Below are the code and all the weights of a small trained network. Each question names an input and a class and asks about switching units off, where a switched-off unit gives its printed mean instead of its output.

import numpy as np


def w(rows, s, z=0):
    codes = np.array(rows[::2]) - 128.0
    scale = np.full(codes.shape[1], s)
    scale[-1] = z or s
    return codes * scale


def f(y):
    return np.maximum(y, 0)


def log_softmax(a):
    a = a - a.max(-1, keepdims=True)
    return a - np.log(np.exp(a).sum(-1, keepdims=True))


def net(x, mask):
    res = np.array(x, float).reshape(1, 4) / 4 @ E
    y = f(res @ A[0][:, :-1].T + A[0][:, -1])
    res = res + np.where(mask, y, B[0][:, -1]) @ B[0][:, :-1]
    return log_softmax(res[-1] @ U[:, :-1].T + U[:, -1])


A, B = {}, {}
E = w([
[57,11,58],'x0',
[226,135,3],'x1',
[124,131,125],'x2',
[44,203,69],'x3',
],0.0037)
A[0] = w([
[235,133,8,44],'n0',
[62,31,82,87],'n1',
[184,20,167,89],'n2',
[108,87,106,89],'n3',
[40,107,218,88],'n4',
[112,155,111,104],'n5',
[51,199,118,114],'n6',
[123,140,125,253],'n7',
[94,66,89,89],'n8',
[102,76,102,82],'n9',
[159,83,164,190],'n10',
[152,175,155,83],'n11',
[189,108,155,144],'n12',
[162,204,162,70],'n13',
[63,120,224,50],'n14',
[105,84,107,87],'n15',
[64,182,33,128],'n16',
[129,135,125,184],'n17',
[179,220,173,74],'n18',
[184,117,161,126],'n19',
],0.011,0.004)
B[0] = w([
[93,254,76,233],'n0',
[200,151,159,201],'n1',
[73,143,209,186],'n2',
[157,138,142,149],'n3',
[111,212,77,212],'n4',
[116,135,153,141],'n5',
[87,126,198,192],'n6',
[120,49,102,254],'n7',
[174,142,151,170],'n8',
[165,137,146,155],'n9',
[92,107,160,206],'n10',
[161,141,152,163],'n11',
[99,134,171,189],'n12',
[178,150,168,185],'n13',
[110,219,90,191],'n14',
[159,137,143,150],'n15',
[70,132,204,211],'n16',
[123,83,111,185],'n17',
[188,159,181,211],'n18',
[101,134,168,177],'n19',
],0.044,0.004)
U = w([
[254,142,158,106],'0',
[105,181,61,97],'1',
[125,113,130,255],'2',
[81,105,171,58],'3',
[128,38,68,185],'4',
[178,83,41,74],'5',
[204,85,39,77],'6',
],0.0077,0.0098)

Each question gives the input, the list of numbers given to net, and the class t.
The units are the neurons (one row each of A and B). Each row of codes is followed by its name. A weight is (code - 128) times the scale printed after its matrix; where a second scale follows, it is the last column's (A, B and U).
mask holds one flag per neuron, in row order. A switched-off neuron (its flag False) gives its mean, the last column of its row in B, instead of its output. The means were averaged over made-up inputs and are rounded, as every weight is.
A unit's drop is (log p(t) with every unit on - log p(t) with that unit switched off) / (log p(t) with every unit on - log p(t) with every unit switched off).
The circuit of an input: a set's keep is (log p(t) with only the set's units on - log p(t) with every unit switched off) / (log p(t) with every unit on - log p(t) with every unit switched off). Starting from the 12 units with the biggest drops (on a tie, the unit counted first), units are removed one at a time, each time the one whose removal leaves the highest keep (on an exact tie, the one counted first), for as long as the keep stays at least 0.8.
units of the circuit, in order: the units of the circuit, biggest drop first
most important unit: the unit with the biggest drop
top k neurons: the k neurons with the biggest drops, biggest first
drop when u is switched off: that unit's drop, to one decimal
input [6,0,-2,-3], class 0: units of the circuit, in order	n1
input [6,-7,-6,5], class 1: top 2 neurons	n4, n14
input [-6,2,-4,-8], class 3: units of the circuit, in order	n2, n12
input [1,3,3,8], class 3: top 2 neurons	n16, n6
input [-4,5,5,6], class 3: top 4 neurons	n16, n4, n6, n14
input [-4,-4,3,-8], class 3: top 2 neurons	n2, n10
input [1,-5,5,-3], class 1: units of the circuit, in order	n4, n14
input [-7,-8,-5,-6], class 1: top 3 neurons	n14, n4, n1
input [1,6,5,7], class 3: top 4 neurons	n16, n4, n14, n6
input [-3,-2,4,7], class 3: top 2 neurons	n6, n16
input [2,-7,-3,-7], class 1: top 3 neurons	n4, n14, n16
input [6,3,4,-2], class 0: top 2 neurons	n1, n8
input [3,3,-4,-6], class 3: top 2 neurons	n2, n10
input [-7,-1,-2,4], class 0: units of the circuit, in order	n18
input [-8,-3,-1,5], class 0: top 2 neurons	n18, n13
input [-6,8,5,6], class 1: top 2 neurons	n0, n1
input [5,-6,-4,2], class 1: top 4 neurons	n4, n14, n18, n13
input [7,6,7,3], class 0: top 2 neurons	n1, n8
input [-6,-2,2,-3], class 0: top 3 neurons	n18, n13, n16
input [0,-7,-2,2], class 1: most important unit	n4
input [7,1,-5,-4], class 0: drop when n8 is switched off	0.1
input [1,0,1,3], class 4: drop when n0 is switched off	0.2
input [1,-6,-6,-2], class 1: drop when n14 is switched off	0.2
input [8,-5,-6,-8], class 0: drop when n3 is switched off	0.1
